Below is a small trained network, with its code and all its weights. Each question gives an input and a class and asks what happens when units are switched off, that is, made to give their printed mean instead of their output.

import numpy as np


def w(rows, s, z=0):
    codes = np.array(rows[::2]) - 128.0
    scale = np.full(codes.shape[1], s)
    scale[-1] = z or s
    return codes * scale


def norm(h):
    return h / np.sqrt((h * h).mean(-1, keepdims=True) + 1e-5)


def f(y):
    return np.maximum(y, 0)


def log_softmax(a):
    a = a - a.max(-1, keepdims=True)
    return a - np.log(np.exp(a).sum(-1, keepdims=True))


def net(x, mask):
    res = np.array(x, float).reshape(1, 2) / 4 @ E
    u = 0
    for l in range(3):
        y = f(norm(res) @ A[l][:, :-1].T + A[l][:, -1])
        res = res + np.where(mask[u : u + 4], y, B[l][:, -1]) @ B[l][:, :-1]
        u += 4
    return log_softmax(norm(res)[-1] @ U[:, :-1].T + U[:, -1])


A, B = {}, {}
E = w([
[164,178,113,100,181,91,241,134,74,25,139,47],'x0',
[117,207,186,183,147,239,125,7,126,147,235,94],'x1',
],0.011)
A[0] = w([
[190,149,233,132,190,88,109,80,93,98,143,33,4],'0.n0',
[179,112,75,135,210,77,190,113,81,111,106,37,3],'0.n1',
[53,82,186,105,66,183,76,83,197,191,72,96,116],'0.n2',
[95,98,211,135,100,208,184,3,162,104,155,103,127],'0.n3',
],0.0071,0.0039)
B[0] = w([
[199,204,106,204,142,111,166,144,121,118,59,213,205],'0.n0',
[94,96,108,55,80,81,78,118,161,126,163,76,230],'0.n1',
[118,65,133,116,107,58,164,195,146,140,175,119,224],'0.n2',
[122,130,111,70,129,254,109,78,46,110,72,97,254],'0.n3',
],0.0093,0.0085)
A[1] = w([
[71,73,126,151,61,98,77,143,207,225,82,223,110],'1.n0',
[92,92,130,80,87,236,72,50,125,185,103,132,100],'1.n1',
[88,79,141,98,163,209,38,75,51,222,201,112,1],'1.n2',
[2,144,192,180,82,203,55,104,223,202,203,90,9],'1.n3',
],0.0067,0.0043)
B[1] = w([
[184,195,171,166,184,177,71,39,101,99,115,120,255],'1.n0',
[147,79,162,135,88,23,170,200,171,201,141,155,228],'1.n1',
[91,136,170,89,15,61,116,163,184,172,253,114,211],'1.n2',
[162,121,175,130,50,78,231,153,97,139,181,94,188],'1.n3',
],0.012,0.0078)
A[2] = w([
[113,197,102,147,152,228,178,33,88,122,137,87,85],'2.n0',
[142,104,141,167,136,168,126,94,70,98,141,131,5],'2.n1',
[140,100,166,191,97,116,20,112,130,158,122,164,186],'2.n2',
[169,126,173,250,216,161,2,89,155,131,56,253,124],'2.n3',
],0.0091,0.0024)
B[2] = w([
[151,122,159,213,207,218,114,120,93,105,98,165,208],'2.n0',
[86,179,139,98,113,144,179,114,114,115,144,188,154],'2.n1',
[97,126,81,148,148,171,105,164,173,152,86,141,204],'2.n2',
[6,63,81,150,201,115,81,133,172,142,104,204,247],'2.n3',
],0.015,0.013)
U = w([
[18,92,84,162,191,146,88,130,151,175,85,166,203],'0',
[151,116,48,33,113,30,161,125,111,63,83,32,201],'1',
[115,118,190,135,7,125,160,127,134,242,189,98,95],'2',
[193,203,167,183,204,254,171,79,16,67,108,119,2],'3',
],0.014,0.0014)

Each question gives the input, the list of numbers given to net, and the class t.
The units are the neurons (one row each of A and B). Each row of codes is followed by its name. A weight is (code - 128) times the scale printed after its matrix; where a second scale follows, it is the last column's (A, B and U).
mask holds one flag per neuron, layer by layer. A switched-off neuron (its flag False) gives its mean, the last column of its row in B, instead of its output. The means were averaged over made-up inputs and are rounded, as every weight is.
A unit's drop is (log p(t) with every unit on - log p(t) with that unit switched off) / (log p(t) with every unit on - log p(t) with every unit switched off).
The circuit of an input: a set's keep is (log p(t) with only the set's units on - log p(t) with every unit switched off) / (log p(t) with every unit on - log p(t) with every unit switched off). Starting from all 12 units, units are removed one at a time, each time the one whose removal leaves the highest keep (on an exact tie, the one counted first), for as long as the keep stays at least 0.8.
units of the circuit, in order: the units of the circuit, biggest drop first
top k neurons: the k neurons with the biggest drops, biggest first
k most important neurons of layer l: the k neurons of layer l with the biggest drops, biggest first
drop when u is switched off: that unit's drop, to one decimal
input [1,5], class 3: top 2 neurons -> (0.n0, 0.n1)
input [2,-4], class 1: units of the circuit, in order -> (2.n3)
input [8,-1], class 1: 2 most important neurons of layer 0 -> (0.n1, 0.n3)
input [1,7], class 3: top 2 neurons -> (0.n1, 0.n0)
input [-8,1], class 2: top 2 neurons -> (1.n3, 0.n0)
input [1,2], class 3: 2 most important neurons of layer 0 -> (0.n0, 0.n3)
input [1,8], class 3: top 2 neurons -> (0.n1, 0.n0)
input [-4,1], class 2: top 3 neurons -> (0.n0, 1.n3, 2.n3)
input [4,1], class 3: top 2 neurons -> (1.n1, 2.n3)
input [6,0], class 1: top 3 neurons -> (1.n0, 0.n1, 0.n3)
input [1,6], class 3: top 3 neurons -> (0.n1, 0.n0, 2.n3)
input [1,-2], class 1: top 2 neurons -> (2.n3, 2.n0)
input [2,-8], class 1: drop when 2.n3 is switched off -> 0.3
input [3,3], class 3: drop when 0.n0 is switched off -> 2.5
input [3,-2], class 1: drop when 2.n3 is switched off -> 0.1
input [3,-5], class 1: top neuron -> (2.n3)
